Below are the code and all the weights of a small trained network. Each question names an input and a class and asks about switching units off, where a switched-off unit gives its printed mean instead of its output.

import numpy as np


def w(rows, s, z=0):
    codes = np.array(rows[::2]) - 128.0
    scale = np.full(codes.shape[1], s)
    scale[-1] = z or s
    return codes * scale


def f(y):
    return np.maximum(y, 0)


def log_softmax(a):
    a = a - a.max(-1, keepdims=True)
    return a - np.log(np.exp(a).sum(-1, keepdims=True))


def net(x, mask):
    res = np.array(x, float).reshape(1, 5) / 4 @ E
    y = f(res @ A[0][:, :-1].T + A[0][:, -1])
    res = res + np.where(mask, y, B[0][:, -1]) @ B[0][:, :-1]
    return log_softmax(res[-1] @ U[:, :-1].T + U[:, -1])


A, B = {}, {}
E = w([
[181,88,101,165,201],'x0',
[147,176,43,107,117],'x1',
[120,89,114,250,95],'x2',
[170,94,95,110,123],'x3',
[188,125,139,162,73],'x4',
],0.011)
A[0] = w([
[16,180,219,89,105,165],'N0',
[128,138,149,73,61,241],'N1',
[91,123,160,146,124,126],'N2',
[153,122,35,173,145,64],'N3',
[159,173,129,113,167,133],'N4',
[99,200,114,75,104,108],'N5',
[89,112,153,155,200,150],'N6',
[45,95,114,84,82,122],'N7',
[161,158,118,189,113,115],'N8',
[189,110,71,122,120,90],'N9',
[133,112,9,168,104,110],'N10',
[55,128,82,158,106,191],'N11',
[126,204,76,82,135,251],'N12',
[48,92,111,126,170,254],'N13',
[126,229,124,148,72,217],'N14',
[167,99,193,153,127,140],'N15',
[136,140,86,170,108,50],'N16',
[149,176,122,116,95,223],'N17',
[165,163,176,98,172,23],'N18',
[113,75,135,223,109,181],'N19',
[118,141,110,174,104,171],'N20',
[99,36,176,183,139,162],'N21',
[64,181,95,142,88,171],'N22',
],0.011,0.0035)
B[0] = w([
[57,59,202,84,183,246],'N0',
[109,63,228,143,121,201],'N1',
[89,171,128,139,183,163],'N2',
[216,94,97,46,120,190],'N3',
[142,46,203,185,113,165],'N4',
[118,3,204,152,142,200],'N5',
[125,212,57,135,172,177],'N6',
[55,200,146,91,113,178],'N7',
[138,111,89,103,91,180],'N8',
[164,52,183,107,105,175],'N9',
[197,127,61,12,79,205],'N10',
[96,203,103,147,68,184],'N11',
[130,14,147,201,139,226],'N12',
[110,223,97,123,193,193],'N13',
[52,65,148,176,53,206],'N14',
[164,145,123,167,202,175],'N15',
[116,167,88,79,52,164],'N16',
[94,38,125,186,101,181],'N17',
[84,79,66,165,89,159],'N18',
[163,214,95,130,128,232],'N19',
[118,186,88,132,27,181],'N20',
[183,193,141,171,205,209],'N21',
[49,117,109,118,95,189],'N22',
],0.0066,0.011)
U = w([
[115,166,79,154,57,91],'0',
[141,161,121,181,166,221],'1',
[56,123,176,151,114,75],'2',
[139,101,152,169,107,253],'3',
[170,136,120,67,144,3],'4',
[83,144,178,61,155,253],'5',
[131,152,115,251,115,123],'6',
],0.013,0.0037)

Each question gives the input, the list of numbers given to net, and the class t.
The units are the neurons (one row each of A and B). Each row of codes is followed by its name. A weight is (code - 128) times the scale printed after its matrix; where a second scale follows, it is the last column's (A, B and U).
mask holds one flag per neuron, in row order. A switched-off neuron (its flag False) gives its mean, the last column of its row in B, instead of its output. The means were averaged over made-up inputs and are rounded, as every weight is.
A unit's drop is (log p(t) with every unit on - log p(t) with that unit switched off) / (log p(t) with every unit on - log p(t) with every unit switched off).
The circuit of an input: a set's keep is (log p(t) with only the set's units on - log p(t) with every unit switched off) / (log p(t) with every unit on - log p(t) with every unit switched off). Starting from the 12 units with the biggest drops (on a tie, the unit counted first), units are removed one at a time, each time the one whose removal leaves the highest keep (on an exact tie, the one counted first), for as long as the keep stays at least 0.8.
circuit, biggest first: the units of the circuit, biggest drop first
most important unit: the unit with the biggest drop
top k neurons: the k neurons with the biggest drops, biggest first
drop of u: that unit's drop, to one decimal
input [-3,-2,6,-6,-7], class 5: circuit, biggest first => (N0; N12; N13)
input [-4,-7,4,-8,-3], class 5: most important unit => N0
input [-1,-4,2,-6,6], class 1: top 2 neurons => (N12; N21)
input [3,3,-5,-8,0], class 3: circuit, biggest first => (N12; N4)
input [3,1,5,8,8], class 4: circuit, biggest first => (N3; N10)
input [-2,-3,3,0,-1], class 6: top 2 neurons => (N10; N3)
input [5,-6,-7,-2,5], class 1: top 2 neurons => (N0; N15)
input [-5,-3,2,0,8], class 6: top 2 neurons => (N10; N15)
input [-1,-3,3,6,-6], class 6: top 2 neurons => (N0; N10)
input [8,-2,4,-5,6], class 1: drop of N3 => 0.1
input [-6,5,-2,-1,-2], class 2: drop of N17 => 0.0
input [4,2,6,5,5], class 4: drop of N3 => 0.2
input [7,8,5,2,1], class 4: drop of N3 => 0.3
input [6,1,6,-4,-6], class 1: most important unit => N21
